Below is a small trained network, with its code and all its weights. Each question gives an input and a class and asks what happens when units are switched off, that is, made to give their printed mean instead of their output.

import numpy as np


def w(rows, s, z=0):
    codes = np.array(rows[::2]) - 128.0
    scale = np.full(codes.shape[1], s)
    scale[-1] = z or s
    return codes * scale


def f(y):
    return np.maximum(y, 0)


def log_softmax(a):
    a = a - a.max(-1, keepdims=True)
    return a - np.log(np.exp(a).sum(-1, keepdims=True))


def net(x, mask):
    res = np.array(x, float).reshape(1, 7) / 4 @ E
    y = f(res @ A[0][:, :-1].T + A[0][:, -1])
    res = res + np.where(mask, y, B[0][:, -1]) @ B[0][:, :-1]
    return log_softmax(res[-1] @ U[:, :-1].T + U[:, -1])


A, B = {}, {}
E = w([
[150,101,168,144,113,133,82,136],'x0',
[196,121,154,107,59,161,67,104],'x1',
[175,135,74,154,131,81,58,129],'x2',
[174,157,148,104,177,158,115,130],'x3',
[188,143,144,177,112,71,149,2],'x4',
[62,73,135,84,141,108,153,174],'x5',
[191,152,109,105,173,108,111,145],'x6',
],0.0093)
A[0] = w([
[125,100,76,69,217,55,79,104,170],'n0',
[243,143,139,91,129,249,43,203,174],'n1',
[250,146,151,195,156,123,124,50,115],'n2',
[132,141,201,57,107,89,8,139,186],'n3',
[12,76,137,134,135,109,170,131,252],'n4',
[112,149,168,104,118,218,51,114,219],'n5',
[131,182,147,28,255,202,209,171,242],'n6',
],0.0069,0.003)
B[0] = w([
[180,56,164,159,255,141,134,105,194],'n0',
[254,157,219,123,135,102,144,153,246],'n1',
[160,182,89,27,104,102,86,115,244],'n2',
[177,43,95,165,188,158,179,136,199],'n3',
[131,14,250,150,112,131,177,82,253],'n4',
[171,91,205,169,174,166,130,89,196],'n5',
[161,17,116,224,158,111,229,3,254],'n6',
],0.0099,0.0076)
U = w([
[143,106,140,228,220,180,151,115,194],'0',
[6,107,141,99,120,141,111,169,3],'1',
[115,176,70,87,75,102,85,108,228],'2',
[164,217,131,110,179,113,79,177,57],'3',
],0.011,0.0026)

Each question gives the input, the list of numbers given to net, and the class t.
The units are the neurons (one row each of A and B). Each row of codes is followed by its name. A weight is (code - 128) times the scale printed after its matrix; where a second scale follows, it is the last column's (A, B and U).
mask holds one flag per neuron, in row order. A switched-off neuron (its flag False) gives its mean, the last column of its row in B, instead of its output. The means were averaged over made-up inputs and are rounded, as every weight is.
A unit's drop is (log p(t) with every unit on - log p(t) with that unit switched off) / (log p(t) with every unit on - log p(t) with every unit switched off).
The circuit of an input: a set's keep is (log p(t) with only the set's units on - log p(t) with every unit switched off) / (log p(t) with every unit on - log p(t) with every unit switched off). Starting from all 7 units, units are removed one at a time, each time the one whose removal leaves the highest keep (on an exact tie, the one counted first), for as long as the keep stays at least 0.8.
circuit, biggest first: the units of the circuit, biggest drop first
k most important neurons: the k neurons with the biggest drops, biggest first
drop of u: that unit's drop, to one decimal
input [7,4,8,1,7,5,4], class 3: 2 most important neurons => [n2; n6]
input [-6,3,3,-3,-2,3,0], class 1: circuit, biggest first => [n6; n1]
input [-1,8,0,5,-2,-6,4], class 3: circuit, biggest first => [n2]
input [-6,-7,2,-2,7,-6,4], class 3: circuit, biggest first => [n2; n6]
input [-5,-2,3,-5,-1,-4,1], class 3: 3 most important neurons => [n6; n4; n3]
input [-1,2,0,3,-2,-6,-3], class 3: circuit, biggest first => [n6; n4]
input [-2,3,7,5,-6,-6,-7], class 3: 2 most important neurons => [n6; n4]
input [8,-4,8,-3,7,0,4], class 2: 2 most important neurons => [n2; n1]
input [3,4,-3,8,7,3,0], class 3: circuit, biggest first => [n2; n6]
input [-4,1,5,-2,-4,-8,-8], class 2: 3 most important neurons => [n6; n4; n0]
input [5,4,8,-3,8,7,6], class 2: 2 most important neurons => [n2; n6]
input [2,-5,-1,3,7,-3,-5], class 2: drop of n2 => 0.1
input [3,1,4,-5,-1,-7,-3], class 2: drop of n0 => 0.1
input [-1,7,-1,-5,8,8,2], class 2: drop of n6 => 0.2
input [1,5,-4,-3,-1,7,-6], class 1: circuit, biggest first => [n6]
